Here is a tiny trained network, its code and every weight. The questions are about switching its units off for an input and a target symbol, where a switched-off unit gives its printed mean instead of its output.

import numpy as np


def w(rows, s, z=0):
    codes = np.array(rows[::2]) - 128.0
    scale = np.full(codes.shape[1], s)
    scale[-1] = z or s
    return codes * scale


def norm(h):
    return h / np.sqrt((h * h).mean(-1, keepdims=True) + 1e-5)


def f(y):
    return y / 2 * (1 + np.tanh(0.7978845608 * (y + 0.044715 * y**3)))


def softmax(a):
    e = np.exp(a - a.max(-1, keepdims=True))
    return e / e.sum(-1, keepdims=True)


def log_softmax(a):
    a = a - a.max(-1, keepdims=True)
    return a - np.log(np.exp(a).sum(-1, keepdims=True))


def net(x, mask):
    ids = ['ΓΔΞΠΣΦαβεηλμτω'.index(c) for c in x.split()]
    T = len(ids)
    res = E[ids] + P[:T]
    r = norm(res)
    for j in range(3):
        rows = slice(3 * j, 3 * j + 3)
        q, k, v = (r @ M[0][rows].T for M in (Q, K, V))
        z = softmax(np.where(np.tri(T) > 0, q @ k.T / 3**0.5, -1e9)) @ v
        o = O[0][rows]
        res = res + np.where(mask[j], z, o[:, -1]) @ o[:, :-1]
    y = f(norm(res) @ A[0][:, :-1].T + A[0][:, -1])
    res = res + np.where(mask[3:11], y, B[0][:, -1]) @ B[0][:, :-1]
    return log_softmax(norm(res)[-1] @ U[:, :-1].T + U[:, -1])


Q, K, V, O, A, B = {}, {}, {}, {}, {}, {}
E = w([
[167,184,149,127],'Γ',
[151,121,154,34],'Δ',
[158,153,153,118],'Ξ',
[153,147,154,123],'Π',
[137,128,127,146],'Σ',
[138,88,140,109],'Φ',
[163,115,131,208],'α',
[163,171,124,118],'β',
[159,112,126,78],'ε',
[168,157,124,100],'η',
[122,101,126,101],'λ',
[187,157,188,162],'μ',
[207,82,166,251],'τ',
[150,123,162,118],'ω',
],0.024)
P = w([
[80,154,109,58],'0',
[247,107,163,127],'1',
[91,120,113,167],'2',
[251,125,132,83],'3',
[71,138,108,109],'4',
[168,77,230,129],'5',
[95,123,99,171],'6',
[211,96,167,72],'7',
[88,123,98,150],'8',
],0.016)
Q[0] = w([
[136,69,151,81],'H1',
[88,143,209,164],'H1',
[190,173,159,96],'H1',
[143,131,219,103],'H2',
[78,109,83,150],'H2',
[2,117,152,170],'H2',
[59,184,105,126],'H3',
[135,100,140,131],'H3',
[47,114,233,145],'H3',
],0.019)
K[0] = w([
[49,111,132,117],'H1',
[89,153,168,233],'H1',
[99,191,190,95],'H1',
[121,97,190,46],'H2',
[116,122,133,199],'H2',
[105,67,237,249],'H2',
[231,113,99,100],'H3',
[96,128,147,131],'H3',
[153,22,183,223],'H3',
],0.017)
V[0] = w([
[190,37,77,52],'H1',
[25,4,209,144],'H1',
[170,112,206,139],'H1',
[60,142,214,184],'H2',
[67,137,145,184],'H2',
[172,141,69,156],'H2',
[115,201,37,225],'H3',
[16,166,175,115],'H3',
[168,237,166,137],'H3',
],0.02)
O[0] = w([
[174,189,16,195,94],'H1',
[134,254,241,115,153],'H1',
[197,88,149,97,169],'H1',
[112,156,233,170,133],'H2',
[78,149,194,163,82],'H2',
[115,133,83,186,48],'H2',
[202,49,58,184,2],'H3',
[175,108,239,162,155],'H3',
[117,13,149,42,170],'H3',
],0.017,0.01)
A[0] = w([
[203,111,166,82,252],'N1',
[99,123,119,224,136],'N2',
[100,141,96,75,111],'N3',
[49,230,166,158,180],'N4',
[3,133,76,156,30],'N5',
[17,168,54,147,40],'N6',
[121,217,95,141,115],'N7',
[48,64,70,118,159],'N8',
],0.015,0.0041)
B[0] = w([
[172,192,112,183,244],'N1',
[143,39,158,101,134],'N2',
[191,122,75,67,149],'N3',
[50,73,137,219,218],'N4',
[68,111,254,161,143],'N5',
[136,135,245,90,146],'N6',
[136,155,18,123,153],'N7',
[29,178,126,138,181],'N8',
],0.021,0.011)
U = w([
[133,76,121,100,93],'Γ',
[156,163,78,72,189],'Δ',
[114,115,96,88,142],'Ξ',
[107,72,162,34,73],'Π',
[48,62,136,175,205],'Σ',
[123,207,95,229,94],'Φ',
[115,22,143,194,89],'α',
[142,86,84,159,196],'β',
[159,184,68,101,105],'ε',
[124,98,78,133,163],'η',
[59,195,94,177,130],'λ',
[208,34,190,50,2],'μ',
[229,65,162,255,107],'τ',
[150,206,233,65,147],'ω',
],0.0095,0.0031)

Each question gives the input, a string of symbols that net reads in full, and the target symbol t.
The units are the heads (3 rows each of Q, K, V and O) and the neurons (one row each of A and B). Each row of codes is followed by its name. A weight is (code - 128) times the scale printed after its matrix; where a second scale follows, it is the last column's (O, A, B and U).
mask holds one flag per unit, heads first, then neurons. A switched-off unit (its flag False) gives its mean, the last column of its rows in O or B, instead of its output. The means were averaged over made-up inputs and are rounded, as every weight is.
A unit's drop is (log p(t) with every unit on - log p(t) with that unit switched off) / (log p(t) with every unit on - log p(t) with every unit switched off).
The circuit of an input: a set's keep is (log p(t) with only the set's units on - log p(t) with every unit switched off) / (log p(t) with every unit on - log p(t) with every unit switched off). Starting from all 11 units, units are removed one at a time, each time the one whose removal leaves the highest keep (on an exact tie, the one counted first), for as long as the keep stays at least 0.8.
units of the circuit, in order: the units of the circuit, biggest drop first
top k neurons: the k neurons with the biggest drops, biggest first
heads that matter: for each layer, one digit per head in row order, 1 if its drop is at least 0.15 and else 0, layers parted by /
drop when u is switched off: that unit's drop, to one decimal
input Π ω Δ Π, target μ: units of the circuit, in order => [H3, H1]
input Σ α Π η Φ ω, target μ: units of the circuit, in order => [H3]
input Δ ω Π Σ Π τ τ λ, target μ: heads that matter => 001
input λ ω Π λ Ξ α, target μ: heads that matter => 100
input ω Σ α Σ τ, target τ: heads that matter => 101
input τ ω λ, target λ: units of the circuit, in order => [H1, H3, N4]
input Σ ω α Σ Σ ω λ λ, target τ: heads that matter => 001
input Π β Σ ω, target μ: units of the circuit, in order => [H3, H1, N4]
input ω ω η λ τ λ β ω λ, target λ: top 2 neurons => [N7, N4]
input Σ μ λ μ, target τ: heads that matter => 101
input λ Σ β ω, target Φ: heads that matter => 101
input λ ω α λ, target Φ: heads that matter => 101
input ω Π ω Σ Σ Σ ω β, target τ: heads that matter => 001
input ε α ω Π ω ω μ, target μ: heads that matter => 110
input Δ ε Σ ω ω Π, target τ: heads that matter => 001
input ω Σ ω ω Γ τ, target ω: heads that matter => 100
input ω ω λ Ξ β λ, target Φ: heads that matter => 001
input Π Φ Π Σ, target μ: heads that matter => 101
input λ Γ ω η, target Φ: heads that matter => 101
input Π ω ε λ τ Σ τ α Φ, target Φ: units of the circuit, in order => [H1]
input ω Δ Π ω Π τ, target μ: units of the circuit, in order => [H1, H3]
input Δ ω μ, target μ: units of the circuit, in order => [H1]
input ω Π τ ω λ ω ω ω, target Φ: units of the circuit, in order => [H3, H1]
input λ τ β Σ, target Φ: drop when H3 is switched off => 0.4
input Π Γ Σ Π Φ ω, target τ: drop when H3 is switched off => 1.2
input Σ Δ Γ Π, target τ: drop when H1 is switched off => 0.2
input Π λ Δ β, target μ: drop when H3 is switched off => 0.9
